Below is a small trained network, with its code and all its weights. Each question gives an input and a class and asks what happens when units are switched off, that is, made to give their printed mean instead of their output.

import numpy as np


def w(rows, s, z=0):
    codes = np.array(rows[::2]) - 128.0
    scale = np.full(codes.shape[1], s)
    scale[-1] = z or s
    return codes * scale


def norm(h):
    return h / np.sqrt((h * h).mean(-1, keepdims=True) + 1e-5)


def f(y):
    return y / 2 * (1 + np.tanh(0.7978845608 * (y + 0.044715 * y**3)))


def log_softmax(a):
    a = a - a.max(-1, keepdims=True)
    return a - np.log(np.exp(a).sum(-1, keepdims=True))


def net(x, mask):
    res = np.array(x, float).reshape(1, 6) / 4 @ E
    u = 0
    for l in range(2):
        y = f(norm(res) @ A[l][:, :-1].T + A[l][:, -1])
        res = res + np.where(mask[u : u + 11], y, B[l][:, -1]) @ B[l][:, :-1]
        u += 11
    return log_softmax(norm(res)[-1] @ U[:, :-1].T + U[:, -1])


A, B = {}, {}
E = w([
[93,137,203,81,199,123,77,62,88],'x0',
[142,156,190,107,82,129,116,174,73],'x1',
[254,137,144,168,170,207,139,150,97],'x2',
[139,83,85,58,161,138,168,143,165],'x3',
[98,93,142,175,107,123,133,35,53],'x4',
[99,125,99,84,172,151,123,139,66],'x5',
],0.0051)
A[0] = w([
[95,99,49,49,182,81,230,133,148,1],'0.n1',
[128,125,109,133,67,2,118,108,66,80],'0.n2',
[77,78,73,96,140,160,138,114,149,84],'0.n3',
[173,107,48,178,36,84,211,163,142,121],'0.n4',
[86,127,187,103,62,93,74,115,134,37],'0.n5',
[141,63,168,124,129,138,56,174,173,193],'0.n6',
[172,112,124,171,139,179,180,84,22,77],'0.n7',
[104,82,101,181,129,111,136,51,148,127],'0.n8',
[148,110,173,103,170,85,83,45,94,160],'0.n9',
[91,146,124,111,76,61,168,145,112,50],'0.n10',
[180,110,85,89,146,177,76,211,209,22],'0.n11',
],0.0061,0.0017)
B[0] = w([
[209,39,98,136,122,92,95,87,167,227],'0.n1',
[102,137,140,159,135,159,179,180,196,182],'0.n2',
[145,85,134,112,142,78,103,151,119,178],'0.n3',
[110,149,146,127,214,135,151,62,131,253],'0.n4',
[142,103,129,164,171,102,218,195,113,176],'0.n5',
[75,170,78,141,175,136,132,132,82,164],'0.n6',
[210,123,168,92,1,128,48,121,120,210],'0.n7',
[159,181,56,209,156,65,55,110,83,196],'0.n8',
[103,184,96,78,156,126,125,154,53,220],'0.n9',
[155,91,154,170,137,101,184,134,86,159],'0.n10',
[159,219,43,114,94,88,128,218,83,220],'0.n11',
],0.0056,0.0036)
A[1] = w([
[159,83,78,147,143,143,85,91,100,182],'1.n1',
[114,2,77,97,138,138,108,117,154,52],'1.n2',
[151,169,99,85,128,166,122,182,189,56],'1.n3',
[166,152,135,115,145,137,152,174,179,67],'1.n4',
[48,106,106,146,160,81,152,99,149,124],'1.n5',
[112,112,161,99,152,141,121,129,121,6],'1.n6',
[99,153,178,113,161,139,145,133,111,128],'1.n7',
[116,122,187,62,197,125,138,138,101,43],'1.n8',
[151,94,175,111,65,230,134,116,63,74],'1.n9',
[147,142,108,189,97,149,156,87,193,32],'1.n10',
[55,100,148,192,77,104,170,162,149,95],'1.n11',
],0.0091,0.0024)
B[1] = w([
[50,156,181,153,61,75,102,171,177,245],'1.n1',
[224,62,15,36,175,9,36,135,121,223],'1.n2',
[81,167,63,254,117,165,224,172,26,220],'1.n3',
[115,173,46,137,77,130,153,201,76,188],'1.n4',
[191,132,174,95,61,168,115,196,135,254],'1.n5',
[133,226,139,139,187,128,122,111,129,114],'1.n6',
[112,86,110,57,211,181,126,83,173,171],'1.n7',
[73,200,46,90,224,147,111,13,140,192],'1.n8',
[202,81,185,64,114,250,79,183,206,222],'1.n9',
[112,118,122,122,211,169,190,53,146,180],'1.n10',
[64,14,233,46,124,112,222,155,114,198],'1.n11',
],0.006,0.0039)
U = w([
[219,118,207,119,72,224,60,145,138,223],'0',
[50,44,226,97,116,87,225,173,143,176],'1',
[120,142,139,238,146,126,186,42,207,4],'2',
[169,58,39,87,145,3,71,133,160,171],'3',
[138,211,38,206,120,149,210,225,89,203],'4',
[67,208,116,70,227,161,88,71,102,106],'5',
[69,162,161,208,67,55,45,85,124,2],'6',
],0.012,0.0023)

Each question gives the input, the list of numbers given to net, and the class t.
The units are the neurons (one row each of A and B). Each row of codes is followed by its name. A weight is (code - 128) times the scale printed after its matrix; where a second scale follows, it is the last column's (A, B and U).
mask holds one flag per neuron, layer by layer. A switched-off neuron (its flag False) gives its mean, the last column of its row in B, instead of its output. The means were averaged over made-up inputs and are rounded, as every weight is.
A unit's drop is (log p(t) with every unit on - log p(t) with that unit switched off) / (log p(t) with every unit on - log p(t) with every unit switched off).
The circuit of an input: a set's keep is (log p(t) with only the set's units on - log p(t) with every unit switched off) / (log p(t) with every unit on - log p(t) with every unit switched off). Starting from the 12 units with the biggest drops (on a tie, the unit counted first), units are removed one at a time, each time the one whose removal leaves the highest keep (on an exact tie, the one counted first), for as long as the keep stays at least 0.8.
circuit, biggest first: the units of the circuit, biggest drop first
most important unit: the unit with the biggest drop
k most important neurons: the k neurons with the biggest drops, biggest first
top k neurons in layer l: the k neurons of layer l with the biggest drops, biggest first
drop of u: that unit's drop, to one decimal
input [8,7,7,-7,-7,2], class 5: most important unit : 1.n8
input [6,-8,5,-3,-2,-4], class 6: circuit, biggest first : 1.n1, 1.n9
input [-6,-3,-1,2,-3,6], class 3: 2 most important neurons : 0.n1, 1.n2
input [2,2,-5,-1,8,5], class 1: circuit, biggest first : 0.n2, 1.n11
input [-6,1,-7,2,-6,-7], class 4: 3 most important neurons : 0.n11, 1.n3, 1.n4
input [6,-7,-8,-8,0,-2], class 1: top 2 neurons in layer 0 : 0.n5, 0.n2
input [-1,-1,0,-6,7,6], class 0: 2 most important neurons : 0.n7, 1.n9
input [2,7,0,-4,7,7], class 0: 2 most important neurons : 0.n7, 1.n9
input [8,-4,-7,-7,4,-4], class 1: top 2 neurons in layer 1 : 1.n11, 1.n5
input [3,7,8,7,-5,6], class 4: 2 most important neurons : 1.n3, 0.n11
input [-4,-3,8,-4,8,-5], class 0: 2 most important neurons : 0.n7, 1.n9
input [-2,-4,4,2,1,3], class 3: top 4 neurons in layer 0 : 0.n1, 0.n9, 0.n2, 0.n3
input [1,-2,-4,7,-7,-8], class 4: top 2 neurons in layer 1 : 1.n3, 1.n4
input [1,4,4,8,4,4], class 0: most important unit : 0.n7
input [5,3,-2,-1,0,-3], class 5: 2 most important neurons : 0.n9, 1.n8
input [-7,-1,0,-3,4,5], class 2: 2 most important neurons : 0.n4, 1.n10
input [6,6,-7,6,-8,-5], class 4: 2 most important neurons : 1.n3, 0.n4
input [-1,6,0,2,-3,-5], class 4: drop of 1.n6 : 0.0
input [-3,3,-5,6,3,-8], class 1: drop of 1.n11 : 0.1
input [-3,7,2,-1,-1,5], class 0: drop of 1.n9 : 0.5
input [1,-5,-2,-4,-1,-6], class 2: circuit, biggest first : 1.n10
